In the rows, zero is written as 128.
Each row is followed by its class.
[150  79 108 124  82 132  97 145 128 103 110 140 135 151  92 120  97 125
 186 137 123 150 147 107 124 130 136 168 141  80 137 166 111  96 184 151
 171 159 176 133  99 146]  j_828
[129 115 136 111 110 121  98 133 142 157 104 121 123 133 117 133 118 142
 152  90 148 135 134 161 112 111 127 113 141 116 142 134 140 136 141 116
 114 122 156 127  78 157]  j_700
[ 79  90 144 116 125 189 102 159 125 126  86  91 124 141  88  90 163 161
 139 108 155 147 127 110 103  97 167 104 145 133 111 112 139 125 180 138
 121 146 189 161 133 147]  j_628
[134 124 116  99 102 137 122 130 119 140 107 135 150 176 128 102 106 116
 110 151 118 184 138 152 119 103 105 124 154 121  94 150 122 116 139 130
 117 137 133 130 113 128]  j_109
[100 181 152 107 105 130 140 125 136 143 135  80 122  69 158 142 148 101
 118  60 181 114 134 115 130 206 143 166  97 145 141 146 113 150 111 121
 147 158 194 147  94  73]  j_872
[124 101 146 131 105 121 155 116 134 134 110 134 153 147 137 122  89 121
 137 149 143 156 115 149 121 115 147 103 168 126 132 141 121 132 110 121
 106 130 108 106 103 124]  j_47
[128  84 126  51 136 130  79 144 116  99  65 106 135 138  76  99 134 126
 139 134 123 176 140 154  93 111 129 138 156 120 140 102 128 109 172 104
 154 127 124  91 121 107]  j_628
[162 148 140 114 105 124 136  51 122 114 126 107 123  70 170 132 173 135
 112 123 147 144 134 125 131 130 106 165 124 139  77 143 137 124 132 124
 103 156 123 137 122 123]  j_539
[133 137 163  86 139 127  81  99 151 177 129 151 128  90  88 132 120 122
  93 131 124 125  86 153 101  84 114 169 129 153 173 183 150 171 154 112
  82 158  48 151 162 145]  j_628
[143 137 157 118 134 122 101  91 116 150 126 137  92 122 142 131 145 119
 126 116 109 148 145 134 113 131  86 119 161 121 113 108 124 119 125 102
 123 135 127 160  71 117]  j_539
[154 100 185 122 131 119  77 120 155 113 120 129 155 120  88 140  86 126
 157 124 124 114 121 178 110  90 120 150 193 124 223 121 134 133 106  83
 118 116  54  66 116 123]  j_2
[151  84 155 117  94 148  87 121 135 117 134 130 146  92 125 107 157 108
 137 132 167 151 122 133  88  98 133 155 179 140 109 116 141 141 138  86
 131 134 113 127  96 163]  j_628
[123 163  78 166 110 169 169  95  92 140 171 170  70 163 147  78 114 141
 142 156  95 144  95  85 146 133 109 126 168 159 114 110 111  55 142 144
 114 152 193 208 154 187]  j_109
[146 105 120 108 114 126 130 120 115 115 121 121 167 138 132 111 154 135
 147 130 144 151 136 138 126 111 110 161 138 126 110 144 123 136 127 105
 150 155 139 128  88 135]  j_413
[143 121  93 105 151 126 115 149 125 132 176 186 132 193  87 137 101 151
 178 140  67 139 103 114 149 122  97 175 163 105 149 102 104 112 144 174
 180  78 115 111 124 125]  j_872
[ 92 123 143 167 133 170 114 121 184 144 114  99 101  41 106 139 114 116
 150 108 137 117 135 122 105 119 139 114 150 145 156  96 149 108 105 104
 104 133 138 147 136 134]  j_700
[145 113 128 143 113 127 118 142 115 144 119 103 130 127 114 159 150 141
 156  97 140 114 127 139 137 143 140 138 125 111 148 128 140 114 135 146
 129 145 151 125 108 113]  j_66
[126 116 148 148 107 148  95 160 169 117 115 169 118 100  85 131 141 112
 171 102  80 142 133 118  95 111 121 161 135 129 131 120 121 149 155 101
 178 146 136 162 111 128]  j_109
[ 88 143 133 123 108 125 129 118 128 130 121  66 115  88 110 102 130 151
 129  81  97 117 137  93 155 151 138 144 150 145 118  67 115  88 127 131
 155 117 199 144 164  99]  j_47
[144 143 156   4  96  70  89  33 103 136 120 137 108 113 128 139  85 144
  74 172 130 151 104 151 107 148 106 172 165  96 145 134  76  98 130 122
  97 149  67  95 127 151]  j_109
[127 108 109 138 103 127 109 129 142 152 139 133 149  78 128 142 131 141
 143  99 139 144 125 140 133 114 131 132 137 118 118 104 144 123 118 114
 149 135 134 118  91 141]  j_47
[ 86 124 155 128 164 154  81 111 102 176  89  95 155 212 100  97 138 140
 123  99 109 134 144 194 138  80 120  89 177 128 142  83 106 105 102  92
  82  92 138 129 132  91]  j_356
[128  96  90 131 141  77 163 166 145  99 147 163 102 137 118  97  93 145
 149 158  78 139  96 152 116 119 138 103 100 166 163 158 131  93 165 117
 143 110 102 141 133 130]  j_47
[130 137 170  88 107 135  88 104 162 164 133 127 102  89 114 111 137 124
 158 102 133 117 137 142 109 113 105 129 154 136 148  84 170 129 133  97
 159 106 150 128  57 143]  j_872
[108 132 121 188 165 142  89 103 146 121 207 193 137 167 152  73 159 148
 201 155 146 125  94  85 130 110  90 162 147 163 168 132 136  94 164 111
 102 108  92 186 189 119]  j_47
[141 112 115  76 110 144  91 148 136 132 157 112 132  82 111 150 135 116
 115 106  87 111 126 162  98 109 131 140 125 106 122 132 145 143 129 100
 171 126 135 135  91 146]  j_413
[139 116 118 116 107 170  78 127 125 142 116 143 126 107  99 134 149 125
 162 116 109 107 140 162 119  96  95 128 166 121 144 117 134 121 158  96
 132 125 171 144  83 153]  j_47
[106 143 125 125 139 150 106 124 132 192 156 141  93 143 107 154  84 115
  88 131  96 167 116 133 126 118 103 126 162 121 135 178 117 166 114 149
 105 109  78 133 116 148]  j_872
[145 115 136 120 123  47  97 138 117 188 158 116 113 116  99 116 139 136
  86  66  90 148  90 157 122 143 147 149 102 109 125  87 123 143 114 134
 137 133 126 138 120 102]  j_66
[148 103 132 112 120 124 124 145 122 131 124 132 143 110 102 130 128 123
 120 154 125 105 137 118 133 106 108 143 150 159 136 117 135 107 138 113
 139 134 122 141 126 144]  j_628
[128 129 127 101 173 145  61 124 131 134 116 177 106 135  98  58 133 124
 156  86 104 130 113 165 110 123  98 123 163 113 165  47 134  73 149 115
 112  95 151 148  75  88]  j_356
[123  85 112 103 129  81 116 147 128 126 135 125 156 126 118  96 114 144
 141  98 123 125 124 126 133 131 146 157  93 137 150 128 126 112 143 118
 162 141 138 128 115 115]  j_828
[118 127 128 100 131 209 103 155 117 114  84 109 110 133  81 136 146 129
 133 108 132 126 147 131 136 121 127 131 153 125 139 125 113 133 163 142
 100 127 165 120 142 157]  j_700
[113 124 165 136 120 145  99 142 163 149 112 121 142 111 111 133 123 117
 126 110 167 149 144 151 140 131 141 124 145 146 132 105 138 134 115 111
 110 119 128 112 142 127]  j_2
[ 90 147 125 130 153 213 175 147 184 153  88 131 128 107  99 112 134 108
 153 115 104 114 134 162 133 103 124 144 122 183 125  88 140 126 124 126
 138 112 204 155 123  83]  j_872
[ 82 112 125 116  98 176  95 135 101 114 124 114 129 136 121 126 164 156
 116  98 155 136 148 125 125 117 151  98 112 129  84 145 124 127 148 121
 161 164 202 174  93 179]  j_109
[153 126 146  95 104 155 105 121 120 112 117 122 137 106 124 134 142 116
 119 129 118 181 143 163 115 115 115 141 156 111  99 175 108 142 149 109
 111 148  96 115  96 137]  j_539
[ 76 138 216  99 154 131 104 124 157 181 104 103 109 126 156 139 168 133
 128  87 170 104 147 120 116 151 127 138 119 145 165  71 117 124 105  62
 119 135  97 149 103  89]  j_413
[ 79 105  89 140 123 133 134 205 149 182 121 100 182 119  70 119 160 146
 175 103  71 140 135 109 143  87 144 137 107 177 132 111 124 122 149 117
 168 133 186 172 175 105]  j_872
[166 166 193 108 138 123 128 119 140 107 176 187 148 145 220  80 153 127
 112 167 219 127 151 116 128 148  85  96 123 115  89 123 156 141 144 124
  72 106  82 121  73 124]  j_539
[100 144 177  70 136 141 119 113  94 125 128 124 116 113 114  84 143 158
 118 128 138  92 129  68 159 123 115 151 152 169 178 110 121  80 160 117
 122 154 113 153 150 148]  j_66
[143 150 153 137 112 185 105  84 146 115 108 130 111  51 149 180 109 115
 114 127 151  80 152 107 110 130 122 157 161 106 123 111 164 146 122 146
 104 122 149 123 142 129]  j_66
[137 117 106 132 121 161 130 147 106 122 111 140 117 172 112 118 147 116
 153 122 129 122 127 119 151 136 128 163 152 141 146 134  95  95 151 136
 129 120 163 146 115 119]  j_356
[ 93  93 112 105 154 117  85 131 141 168 141  97 111 111  68 130 151 153
 187 107  99 101 125 124 129 132 135  88 106 135 157  98 162 121 144 130
 173 121 168 153 122 135]  j_828
[156 106 176 130 134  99 123 158 154 131  74 129 120 124  90 124  79 148
 136 116  94 117 149 157 115 102 106 154 165 145 163 104 143 143 138 134
 144 105 159 126 105 108]  j_66
[146 112 107 115 133 174 126 113 113 106 102 145 133 133  92 149 151 107
 148 111 132 105 125 160 144 122 127 132 123 142 135 122 136 121 125 133
 129 142 165 127 113 142]  j_700
[ 96 134 175  74  60 170 124  90 137 175  90  68 106 135 100 134  98 133
 110 139 142  99 140 122 125  89 157 159 168 124 136 175 129 139 153 133
 133 137 193 152 127 162]  j_66
[112  98 110 158 156 173 142 156 106 111 131 105 103 141 110 144 159 140
 142 120 115 126 125 109 146 135 145 144 135 164 135  98 121  94 130 145
 151 126 155 149 162 116]  j_66
[164 145  81 118 115 171 151 134 120 101 122 154  74 124 114 144 130 129
 132 131 145 130 128 127 154 148 135 134 108 103 119 108 140 128 150 157
 139 125 155  84 124 190]  j_700
[131 119 152 140 131 124 133 105 148 121 111 126 123  88 142 100 128 130
 158 103 131 120 148 124 116 119 103 131 120 147 124 119 151 114 138 113
 143 158 164 160  88 120]  j_828
[108 185 139  91 143 146  94 107 127 135 110 116 115 141 138 103 117 113
 136  76 140 139 142 126 151 179 113 137 149 105 128  94 127  72 134 152
 116  96 151 126 120  57]  j_356
[114 115 108 115 104 181 139 166 122 113 135 119 141 118 149 162 124 124
 124 129 147  99 139 118 129 129 158 151 118 146 148 141 120  96 141 124
 132 131 157 134 129 134]  j_872
[129 109 144 126 111 146  97 144 113 121 141 132 128 130 130 143 150 102
 134 109 123 162 140 151 101 128 136  95 140 104 117 122 121 129 124  97
 139 136 103 111  76 133]  j_872
[135 141 151 103 116 130 104 126 144 111 107 109 115 104 111 127 123 137
 147  92 157 133 133 143 118 146 118 161 152 118 159 137 119 144 148 126
 135 134 164 109 100 117]  j_2
[119 134 177 178 121 147 152 187 180 156 106 100 154  90 146 120 123 121
 116  94 130 184 153 114 113 108 133 132 133 116 106 138 127 151 122 125
 100 158  90 132 107  66]  j_539
[114 123 109 161 124 185 152 130 127 108 121 135  99 146  97 149 123 127
 135 128  93 105 131 119 136 126 132 159 133 120 126 146  90 119 135 155
 140 129 175 147 119 124]  j_872
[141 134 134 147  86 145 124 120 133 137 133 130 102 135 141 140 117 125
 130 133 118 159 131 135 114 123 127 138 150 133 103 122 127 110 132 126
 138 143 159 158 132 156]  j_109
[158 159 143 104 132 137 102 103 167 137 149 125  45 139 132 102 113 119
 166 140 132 133 121 116 112 172 103 181 173 111 169  79 152 138 137 118
 147  69 127  99 127 132]  j_413
[ 80 161 168 145 183 152 142 110 184 176 100 124 158 177 109 119  95 131
 149 114 148 144 124 184 146 107 130  96 137 168 141  87 169 162  84 133
 117  96 161 125 176  70]  j_2
[ 91 180 161 104 135 197  96  67  95 136 127  71 107  97 140 110  92 160
  49 132 167 118 165 121 160 104 100 129 170 117 142  93 132  25 117 107
  93 164 106 120 155 158]  j_628
[131 125 142 143 155 110 174 130 134 125 133 119  86 104 135  90 126 173
 126 129 121  93 146  55 153 137  98 131 115 190 105  59 158 118 144 176
 168 130 234 194 153 142]  j_828
[130 138 157 112 100 141  85 108 132 161 123  82 130 149 132 135 131 142
 151  86 142 162 138 159 126 122 149 126 155  96 133 129 152 140 127 108
 131 119 127  98 103 126]  j_539
[145 159 188  93  99 188  89  78 142 121 157 128  81  77 146 103 182 128
 115 159 174  92 152 108 128 116 127 131 124 139 123  77 173 105 163  87
 123 137 143 146 140 184]  j_539
[135 149 110  62  74 149 129 106  90  89 146 148 104  84 162 124 147  75
  78 120 197 162 103 122 118 197 154 182 118 104 118 192  54 112 153 110
  99 194 123 124  95 143]  j_2
[ 40 154 122 141 123 135 127 117 184 171 135  98 176  75 137 152  72 135
 136 108 128 139 126 125 103  94 179  82 121 124 121 127 161 132  96 111
 137 139 152 151 192  96]  j_2
[187 138 101 105  81 154 103 133  98 106 133 158 148 117 121 133 154 100
 117 140 116 132 131 136 129 127 110 164 124 130 112 133 133 121 159 126
 130 167 158 141 151 153]  j_109
[ 94 155 115 172 161 146 153 133 172 129 144 112 174  49 170 129 137 157
 159  76 126  90 140 144 116 114 123 101  95 155 106  92 183 131  87 100
 151 135 191 175 117  95]  j_413
[117 139 151 119 122 144 107 139 145 160 115 121 167 114 110 115 145 128
 158  94 142 118 149 154 142 118 131 116 138 119 120  83 159 141 118 111
 143 111 157 108 104 111]  j_66
[ 57 118 144 154 158 136 156 128 120 163 127 100  86 206 109  71 164 160
 162  65 128 152  85  90 148 151 174 110 135 136 126 105 122 143 123 157
 130 106 142 142 118  98]  j_66
[ 46 162 169 135 116 234 180  96 174 108  91  59 122  80 224 122 102 154
 152 147 225 112 156 108 103 144 179 129 134 139 129 128 111  56 147 119
  57 162 194 153 179 113]  j_828
[112 119 116 112 131 101 104 148 143 157 129  88 125 101  89 120 149 157
 143  67 121 124 121 126 134 124 126 143 111 123 150 110 127 130 135 125
 140 126 141 124 113 125]  j_700
[113 130 189 120 137 118  84 109 113 161 157  78 101 182 132 138 134 141
 183 118 115 146 123 142 111 154 138  70 204 117 170  81 134 128  93  79
 121  88  79 105 135 149]  j_413
[130 116 137 134  89 141 136  94 158 115 123 120 158  92 148 150 139 109
 152 132 183 135 121 161 112 115 161 132 127 136 124 157 143 135 116  95
 115 149 122 108 123 136]  j_2
[115 155 143  65 150 109 110  62  89 128 126  84  99 182 150 125 126 132
  80 118 150 154 133 175 133 165 123  94 118 138 110 118 149 133 105 140
 121  92 144  95 130 104]  j_872
[ 88 113 130 118 134 133 137 114 124 148  81  61 131 167 141 168 133 156
 111 129 162 158 151 120 125 127 130 108 137 116  87 131 126 171 119 169
 135 116 178 115 138  83]  j_47
[133 102 127 129 119 167  96 118 124 123 123 143 106 148  96 144 150 119
 167 123 115 116 124 137 123 117 138 155 153 116 139 124 130 131 143 121
 152 112 139 127 114 142]  j_66
[141 105 110 172 123 129 135 137 105 108 151 135 119 220 101 124 133 138
 162 127  91 131 108 133 142 125 143 134 149 106 112 137 104 108 141 144
 139 101 115 121 139 135]  j_628
[132 130  97 122 133 157 143 137 128 113 122 154 159 129 114 130  99 117
 128 142 109 140 114 148 147 128 120 151 140 126 134 145 109 108 137 153
 108 132 121 117 153  94]  j_47
[138 133 129 118 145 145 109 102 120  90 130 121 142  93 121 146 155 120
 117  95 126 136 139 156 125 151 102 135 111 107  80 155 132 151 112 140
 146 153 140 140  85 106]  j_413
[134 119 127 104 116 125 123 125 144 138  97 110 146  88 121 123 132 132
 152 104 139 112 136 148 120  96 126 145 147 139 160 119 141 125 123  95
 148 125 141 113  75 116]  j_356
[ 75 128 118 139 123 197 175 156 137 109 128  62  63  68 126 157 126 187
 143  78 123 123  85  75 112 141 207 149 155  94 164 106  78  96 137 167
 132 147 137 115 132 135]  j_356
[181 146 148  93 111 101 117  56 132 164 123 130 124  74 153 157  92 108
  97 151 126  41 146 150 139 109  70 178  99 162 182 150 165  62 135 108
 100 177 131 174 131 122]  j_828
